  39  -104   228   -55
-282  -527   559  -464
-559  -827   795  -781
result: -55, -559

675  656  740  360  147  451  765 result: 765, 675

165   78  243  103
204  150  205   62
119  188  221  223
result: 103, 119

-533   661  -241  -172  -160 result: -160, -533

51  80  75  83  74  37
73  21  47  17  39  36
19  47  31  69  36  62
result: 37, 19

7  0  9  6  3  3 result: 3, 7

131  144   60  194  153 result: 153, 131
---
[[ 18  -1 -16  -4 -28   1  68]
 [-15   2  11  -1 -35   4 -20]
 [ -7   1   3  -1  38  -1 -65]] ans = -15

[[  1  -6 -44  -2  51   0 -10]
 [-32  -6 -48  -3  53  55  -9]
 [-50  14 -73 -19  74  76 -12]] ans = -32

[[-42 -48  -2 -26  17  17 -53]
 [-35 -66  -3 -24  -6 -13 -35]
 [-52 -56   4 -31  18  11 -63]] ans = -35

[[ -5 -13  64 -23   0  39]
 [ 48  -3  89 -73 -17 -39]
 [-14  26 -64  10  26  26]] ans = 48

[[ 33 -57  52  47  61]
 [-62  63  51  58 -21]
 [-57 -83 -50  46   3]] ans = -62

[[ -7   9 -12  27  39]
 [ 29   8  32 -33   5]
 [ 61  42  63  28   9]] ans = 29

[[ 12  30   2 -23  24]
 [ 13  41   0  -8  28]
 [-24 -49  73 -16 -27]] ans = 13

[[ 69  -5 -24 -45 -53   2  36]
 [  8 -37 -23 -39   2 -27  -3]
 [  8 -20 -52 -34 -23 -31 -13]] ans = 8
---
[-52 -48   2  84  45]	45, -52

[-29 -60 -87 -10]	-10, -29

[ -6 -73   3 -71  -8 -30  36]	36, -6

[ 17 -10 -89 -26 -54 -36]	-36, 17

[ 4 -4 -6  1  7 24 63]	63, 4

[-57 -74 -60 -29 -43   4  48]	48, -57

[[-78 -22   6  -2 -54 -16]
 [-57 -48   7  41  14 -22]]	-16, -57

[ 63  76  53 -15  21  65]	65, 63

[ 12 -11  -4  13 -67  -1  -2]	-2, 12
---
[2799 7812 3726 5301 3625 8231]	3726

[[78 38 80 61 72]
 [40 34 40 72 18]]	80

[45 84 50 24 85 87]	50

[ 58 102  51 239  53  44]	51

[[ 280 -221 -473 -193  128]
 [ 608  237 -803  373  690]
 [ 118   13  161  -33   14]]	-473

[-43   5  11  28]	11

[986 679 228 799 795 925  80]	228

[[2 2 6 6]
 [2 6 3 7]]	6

[-181  187 -527  665]	-527

[ 68 162 232 102  24]	232
---
Q: array([-1.39,  0.86,  1.93, -0.83, -1.17, -0.07])
A: -1.17

Q:
array([[ 0.033, -0.130,  0.202,  0.194, -0.071, -0.045],
       [ 0.012, -0.054, -0.027,  0.018,  0.055, -0.048]])
A: 0.055

Q:
array([[ 112.631, -118.412,  -25.477,  -14.395,  -80.407],
       [  55.140, -137.934,  102.972,   23.124,  199.125]])
A: 23.124

Q: array([ 0.52,  1.83,  0.30,  1.26, -1.04])
A: 1.26

Q: array([-1.60,  1.62, -0.92, -1.53, -0.05, -0.78])
A: -0.05

Q: array([ 0.58,  1.47, -0.55,  0.96,  0.02, -1.04, -0.65])
A: -1.04

Q: array([  17.51, -163.37,  102.86,  -18.98,   -5.15,  -14.40, -100.63])
A: -14.40

Q:
array([[-0.01,  0.17,  0.02, -0.09, -0.09],
       [-0.01, -0.09, -0.07, -0.12, -0.17],
       [ 0.03,  0.00,  0.12,  0.07, -0.03]])
A: 0.07
---
[1, 7, 5, 4] | 7
[192, 119, 147, 88, 28, 190, 185] | 28
[15, 98, 82, 80] | 98
[244, 128, 143, 233, 6, 63] | 233
[7, 3, 6, 7, 7, 7, 1] | 7
[5, 2, 4, 7, 8, 1] | 7
[3650, 1986, 5018, 8366, 9272, 4076] | 8366
[82, 54, 52, 22, 27, 84, 20] | 27
[-537, -255, 741, 653, -202, -87] | 653
---
array([[ -6,  10,  11,  13, -22],
       [ 12, -11,  35,  37,  -3],
       [  6,  22,  15,  11, -26]]) ans = 37

array([[-48,  31, -38, -28],
       [-48, -46, -45, -38]]) ans = -45

array([[549, 873, 452, 160, 820, 735],
       [549, 427, 452, 232, 820, 735],
       [549, 873, 452, 160, 820, 735]]) ans = 820

array([[3, 3, 4, 1, 1],
       [2, 4, 5, 6, 4],
       [1, 8, 6, 7, 6]]) ans = 6

array([[35, 75, 71, 68, 24],
       [44, 63, 43, 50, 12]]) ans = 50

array([[208, 607, 494, 582, 791],
       [621, 593, 658, 636, 401],
       [750, 585, 378, 338, 416]]) ans = 636
